Small tables with named rows and columns. After each table, cells are looked up by row and column.

leduda
|  | diruru | karosi | tir | fen | zol | rivatap | fip | kob | laka |
|---|---|---|---|---|---|---|---|---|---|
| ferim | 345 | -282 | -250 | 453 | -332 | -357 | -278 | -316 | 376 |
| fevab | 201 | -35 | -112 | 137 | -76 | -27 | -103 | -80 | 170 |
| zad | 251 | -172 | -162 | 249 | -156 | -151 | -186 | -149 | 224 |
| mupe | -411 | -190 | 508 | 79 | 305 | -92 | 283 | 406 | -399 |
| luz | 259 | -47 | -166 | 250 | -189 | -136 | -137 | -193 | 276 |
| gonu | 409 | -413 | -320 | 473 | -346 | -383 | -379 | -322 | 383 |
| kamo | 398 | -402 | -309 | 463 | -335 | -373 | -368 | -312 | 373 |
| magiv | 454 | -443 | -364 | 506 | -384 | -413 | -420 | -362 | 425 |
| nirapa | -409 | -189 | 506 | 79 | 304 | -91 | 282 | 405 | -398 |
| dakip | 303 | -159 | -209 | 354 | -263 | -249 | -207 | -258 | 329 |
| zikun | 456 | -365 | -360 | 540 | -430 | -437 | -382 | -416 | 481 |
| kib | 412 | -346 | -316 | 517 | -395 | -419 | -345 | -377 | 439 |
| suze | 604 | -362 | -507 | 579 | -532 | -450 | -481 | -537 | 626 |
| vikap | -412 | -190 | 509 | 80 | 305 | -92 | 282 | 406 | -401 |

What is the kob of gonu in leduda?
-322
What is the rivatap of vikap in leduda?
-92
What is the laka of zad in leduda?
224
What is the fen of nirapa in leduda?
79
What is the fen of mupe in leduda?
79
What is the diruru of vikap in leduda?
-412
What is the karosi of dakip in leduda?
-159
What is the zol of luz in leduda?
-189
What is the fen of magiv in leduda?
506
What is the kob of magiv in leduda?
-362
What is the diruru of suze in leduda?
604
What is the zol of kib in leduda?
-395
What is the fip of ferim in leduda?
-278
What is the laka of vikap in leduda?
-401
What is the fen of dakip in leduda?
354

Table talure
columns: ruvede, mas, pamilof, bepipo, bov, gulek, biv, nem, zuv
bagim: [28, 28, 29, 54, 54, 28, 54, 29, 28]
mipe: [63, 64, 64, 19, 19, 64, 20, 62, 63]
tuf: [76, 77, 77, 6, 5, 76, 6, 76, 76]
sokan: [33, 34, 34, 48, 48, 33, 48, 35, 33]
mivuki: [82, 81, 82, 0, 1, 82, 1, 82, 81]
zefuni: [6, 6, 6, 76, 77, 6, 77, 6, 6]
lekura: [30, 30, 31, 52, 52, 29, 52, 31, 29]
nalape: [74, 76, 76, 7, 6, 75, 8, 75, 74]
dig: [16, 16, 16, 66, 66, 16, 67, 16, 16]
zunil: [71, 72, 73, 10, 10, 72, 11, 72, 71]
kuf: [39, 43, 43, 41, 40, 40, 42, 39, 40]
sebefan: [63, 64, 63, 20, 19, 63, 20, 62, 63]

nalape, nem -> 75
lekura, pamilof -> 31
zunil, biv -> 11
sokan, ruvede -> 33
kuf, ruvede -> 39
mivuki, gulek -> 82
lekura, gulek -> 29
tuf, gulek -> 76
mipe, pamilof -> 64
kuf, gulek -> 40

saz:
,saza,vuk,gez,lof,gol,pesino,zab,nofumi,pevamed,mutap
vinep,21,64,96,-7,3,29,17,-6,-53,19
sot,61,5,39,65,55,-3,40,-35,-17,-26
zadilod,50,53,44,33,-73,-5,33,-1,54,10
zud,53,0,-32,-7,46,12,-5,-51,45,24
rukebu,-45,68,69,25,43,27,-64,1,61,-46
mol,-19,63,-8,49,53,19,44,32,15,69
fovufud,-17,43,12,22,56,38,7,22,-7,74
fekana,-78,-33,95,62,34,-40,36,-17,5,1
keb,48,58,14,-50,28,-31,13,-50,25,34

What is the vuk of vinep in saz? 64
What is the mutap of mol in saz? 69
What is the pevamed of keb in saz? 25
What is the saza of sot in saz? 61
What is the saza of vinep in saz? 21
What is the saza of fekana in saz? -78
What is the vuk of sot in saz? 5
What is the gol of zud in saz? 46
What is the pevamed of fovufud in saz? -7
What is the lof of zadilod in saz? 33
What is the zab of fovufud in saz? 7
What is the zab of keb in saz? 13
What is the lof of keb in saz? -50
Which row has the largest mutap? fovufud

saf:
	teko	refi
sus	0.1	0.0
donefe	-0.3	-0.9
pemi	-0.5	-0.7
muz	-0.4	0.6
valenut	-0.6	0.5
vodip	-0.7	-0.2
ziv	0.0	0.1

What is the refi of donefe in saf? -0.9
What is the teko of valenut in saf? -0.6
What is the refi of valenut in saf? 0.5
What is the teko of donefe in saf? -0.3
What is the refi of ziv in saf? 0.1
What is the teko of vodip in saf? -0.7
What is the teko of muz in saf? -0.4
What is the refi of sus in saf? 0.0
What is the teko of sus in saf? 0.1
What is the teko of pemi in saf? -0.5
What is the refi of pemi in saf? -0.7
What is the refi of muz in saf? 0.6
What is the teko of ziv in saf? 0.0
What is the refi of vodip in saf? -0.2

Table makosag
cols = dubi, fiz, nem, notelag, tas, potep
pori: [71, 70, 36, 97, 31, 31]
boviku: [40, 16, 81, 85, 80, 17]
sarak: [23, 73, 6, 65, 8, 97]

boviku, potep => 17
pori, dubi => 71
pori, potep => 31
sarak, dubi => 23
boviku, nem => 81
sarak, fiz => 73
pori, fiz => 70
boviku, notelag => 85
boviku, tas => 80
sarak, tas => 8
pori, tas => 31
sarak, nem => 6
sarak, potep => 97
boviku, fiz => 16
pori, notelag => 97
sarak, notelag => 65
boviku, dubi => 40
pori, nem => 36
Row with the largest tas: boviku

gekug:
,zol,zuvifi,rog,livizi,vitiki,gukofi,lopavit,numepo,gefus,zimob
buromu,4.21,0.35,2.82,4.74,5.03,5.08,3.19,0.71,3.42,5.16
konadu,2.59,4.00,5.21,5.38,4.11,4.26,0.56,4.29,1.05,5.34
biv,5.34,0.84,3.55,5.92,6.03,6.08,4.50,1.59,4.63,5.90
pof,3.31,7.79,5.19,2.79,2.69,2.67,4.02,6.98,3.97,2.94
vilu,2.57,3.93,5.10,5.32,4.10,4.23,0.54,4.18,0.98,5.29

What is the lopavit of konadu in gekug?
0.56
What is the zuvifi of vilu in gekug?
3.93
What is the vitiki of biv in gekug?
6.03
What is the rog of konadu in gekug?
5.21
What is the zuvifi of biv in gekug?
0.84
What is the rog of buromu in gekug?
2.82
What is the rog of biv in gekug?
3.55
What is the numepo of buromu in gekug?
0.71
What is the zuvifi of pof in gekug?
7.79
What is the gukofi of pof in gekug?
2.67
What is the zuvifi of konadu in gekug?
4.00
Which row has the largest vitiki? biv

